Each row, then roughly how far along a hidden order it lies, from 0 to 15:
[  4   2   3   0   1  -4  -8   2  -4   2   1 -12   3   1  -3   1  -4]	7
[-3  5  2 -8  0 -9  9  5  4  2  1  0  1 -7  6  7  7]	6
[ 2  6  3  2  6  2  1 -3 -5  4  2  2  4 23  2 -5 -7]	11
[ -1  15  -1   6   3   3  -3  -2   2   2  -2   1   1  39  -4  -4 -11]	11
[ -2  -4  -4  -2   5   8   7   2   1  -4  -7  18  -2 -38  -2  -1  -1]	4
[ -6  -6  -4  -4  -3  -9   1   4  -1  -2   7   9  -1 -35   5   1   6]	14
[ -3  10  -1   7  -2  -1   2   1 -14  -2   2  -8  -4  25   2  -8   1]	4
[ 2  4 -5  8  0 -5  0 -4  5 -4 -3 -9 -2 23 -1 -5 -4]	11
[  1  -4  -3  -3  -1   1 -10   1  12   0  -4  15  -3 -32  -1   8   1]	15
[ -2   5   1  16  -5   0  -9   0  -3  -4   8 -12   4  14   2  -3  -1]	4
[ -4  -6  -2  -2  -5   0   7   1   3  -1   6  -5  -3 -33  -3   0  -3]	13
[ -2   0  -6  -9  -2  -2   6  -2  -2  -2   6  11   3 -33   4   0   6]	8
[  7  10   1   6   1  -8   8  -2   1  -3  15  -7   3 -13  -5  -2   4]	14
[  1  10   6   1   1  -9  10   2  -4  -2  -9 -11   2 -16   5   5   1]	9
[ -9   3  15  -2 -13 -13 -40   7 -30  19  40 -24   4  -4   6  -8  14]	7
[ -5   4   1   4   4   8   1   5 -11   2  -4   4   0  28  -2  -2  -6]	1
[-6 -9  3  0 -3  8  3  4 -4  4 14 -5 -2 -2  2 -4 11]	8
[ -4   5   1  17  -7   1 -19   2 -12   0   8  -5   3  17   5  -6   4]	3
[ -6   2  11   7  -8   1 -18   3  -4   5  21 -20   4  12   1  -4   4]	4
[ 6  6  5  2  7 13  0 -3 -5  2  5 -6  0 44 -1  4 -5]	11
[ -1  -4  -5  -6   0   4   4   0  -5  -2  -2   2  -3 -20   5  -5   7]	11
[  8   6   0   0  -2 -10 -10  -3  -3   0  15 -11   5 -15   1  -3   5]	5
[ -1  -3   3   4  -4  -1   4   2  -2 -11  18 -11   1 -34   2   0   0]	6
[ -1  -4  -3  -8  -5  -6  11   2  -7   4  12  -7  -1 -26   2   4   6]	14
[ -1  12  -2  10   2   7   5   0   5 -10 -13   0  -3  35  -4   3  -7]	7
[-1  9  0 12  3 10 13 -1 -1 -1 -2 -3  1 11  0 -2 -8]	0
[ -3  -4  -8 -10   5   8   5   4  14   0  -8   3   2 -22   0  12   4]	9
[-3  6  3 -7  3  5  6 -1  1  2 -6 -1 -4 26 -1 -4 -7]	4
[ -6  -3   5   8  -2   7 -16   1  -9   5  15  -9  -4  34  -1  -7   1]	0
[  4   4   9   0  -7  -6  -9   1 -13   2   0 -18   1   0  -1   8  -2]	12
[ -5  -6   9  -9  -1  -7 -10   0  11   1   4   7   2 -24  -2  10   7]	12
[  1  -7   1  -4   1   2  -7   6   4   4  -5  14   1 -35   2  10   2]	14
[-6 -3 -2 -7  4  3  1  1 -7 10  1 -7 -4 32  4  2 10]	7
[  6  -4  -6   1   4  10   5  -6   5  -7 -15  15   2  41  -4  -1 -13]	3
[ -5  -6  -5  -8   1  -6  -2  -3   3  -3   9  -2   5 -13   5   2   1]	13
[ 3  5  9 -1  0 -9 -9 -2  3  3 10 -9  5 12  2  6  5]	6
[  2  -5   4  -8  -6  -7 -10   4  -1   4  12  -1   6 -12   6   2   2]	15

Next part:
[-12  -7  -8  -2  -4  -5  -3   4   0   8  -6  10  -7   5  -1   9 -10   0
  -1  14   2   7  -2  -5  -4  10   3  10  10   3   3   3   1   3  -3  -5
   8   3   7  -1   8   4 -15   4   1  -7  10  -4   0   1  -8 -11  -2  -1
   5   2  -3   0  -3]	11
[ 12  22  -6   4   3  18   7  18  -1  -3   3  -8  17  -9 -22  -9   2  -5
   4  -8  -9 -10 -11   1   4  27   8  -6  -9  -4  28  -9   6  -3  17 -40
   2  -4  17   4 -25  -2   6   2  -2  -9   7  -8   5  -7   9   4  -9  -4
   1  -1 -10 -16  -3]	11
[ -9 -11   3  -2 -11  -1   1  14  -2   3  -4   1   9   7   0  18  -7   1
  -5   3  -4  -8  12   3   5  -6   2  -4  10   0 -12  -2 -13  -3 -12 -22
 -13  -9   7 -11 -29   2 -15   2  -4 -10 -14  -2   1  -3  -6  -1   4   3
   1  -2   9   0   3]	10
[ 14  -4   9  -1 -17  -4  -2  26   2   4   5   7 -11   4  -1   5  -9  -1
  -9  -9   3   4  16  -2  -3  20   6   4  -1   3  -1  -3 -29  -2  -2 -33
  -2   0   3  -9 -19   2  11   2   0  -4   3   0  -4  -2  10  -1   6  -3
  -3  -4   2   2  -1]	5
[  8   1   6   0  -1  14   7  24  -1  -6  -4   3   4   2  -7   2 -17   1
   6  -1   0   5   0   0  -5  -6   1 -10  15  14  -9   3 -12   3  -5   7
  -9  -6 -14 -15  -2   5   2   3  -5  -4   4   8  -6   0   0   1  -5   4
   3  -3  -1  -9   3]	15
[ -8  -6   0   8   6   2  -2  -8   0   0   2  -3  -6  11  -2   1   1  -1
  -2  -3  -6  -4  -8  -1   1   8  -1   0  13 -13  -4  13   5   0 -18   0
   4  -6  25  -3   5   6   5  -2  -3 -26  -6   5  -6  -2 -10  -3  -1  -1
  -8  -3   5 -14   2]	11
[  5   7  -1  -2  -1   8  -3  -7   6  -3   1 -14  11   0  11 -11   5  -3
   2  -9   1 -12   1  -3 -11  34 -17 -13  -6  10 -15   5  -7  -1  -3  23
   2   0 -10   7 -13  -3   0   3  -1 -20  -1   1   2   0   4   6  -6   1
   1   1  -6   1   2]	11
[ 12 -10   6  -1  -1  -7  -4  11  -4   2  -6  -2  -1   4  14  -5  -4  -1
  -1  -8  -5  12  11  -3 -16 -14  16   4  -3  17 -16   8 -21  -4 -18 -63
  13  -4  -4   0  -2  -5  -4  -3   0  10  -7   8  -1  -6   7  -6  11   3
   2  -2  12 -26   0]	14
[ 14   2   8  -3  -4 -15   0  16  -4  -3   2  -7  -2  -4   6  16  -5   1
  -4  -5  -3   6  15   2  15  -8   8  -1   7   0   3  -7   2   1  -6   1
 -26   1  -2 -12  22  -3 -10   7  -1  12   7   9  -2  -5   2   4  -2   2
   3  -6  -9  10   1]	8
[-20  17   2   1   8  -3  -1  -5   1  -3  -7   0  -1  -1  10 -10  -2   0
   5 -14  -7   2  -8   1  -3  -8  -8   6   0 -12   8  -7  -9   3 -15   6
  18  -6  -6  15 -16  -5  -2  -2   2  10   0   7   5   1  -8   3  -2   0
  -4   7   6  21  -6]	7
[  5 -10   7   2   5  -4   9 -13   0  -5   2   8  -3  -8 -41   7   1   0
   2  16 -10  -7  -5   1  12  17 -15   4   7  -8  11  -5   7  -2  17  44
  -7   0   2 -10  -9  -2  -7  -4   7   4  15   6   1   5   2   0  -4   2
  -1   1 -11  19   6]	7
[  5   5   2   1 -12  -4  -2  -7   1  -2   0  -1   4  -3 -31  16  -2   1
   0  -6   3   9  12   2  10   7  24   1   3   1  -1  -2  -8   2 -12 -63
 -27  -5  26  -4  10  -3  -5   4  -2  -2  -1   0   6   0  16   3  -4   0
   9  -7  -9  -5   4]	11
[  6  13  -5   1 -13   3  -2  -9  -3  -1  -2 -15  -2   6 -13   1   4  -3
   3 -22  -1   6  -8   0   5  36 -13 -11  -8  -4   8  10  10  -1   8  12
 -11   8   3   9 -19   3 -14  -2   8  14  -9 -11  -1   2  -4   1   3  -1
   2   6   1  12  -2]	7
[ -6 -11   0  -2  -5  -3  -1   5   1  -7   3  11  -3   8  17   1   6   2
  -6 -15  -4  -9   0   5   8  12   5   5   0   1  -5 -15  -9  -2  15 -51
  -2   1  -2   6  -4  -2  20   1   6 -17   8   3   1  -6  -6   1  -1   0
   6   0   4  -1  -7]	0
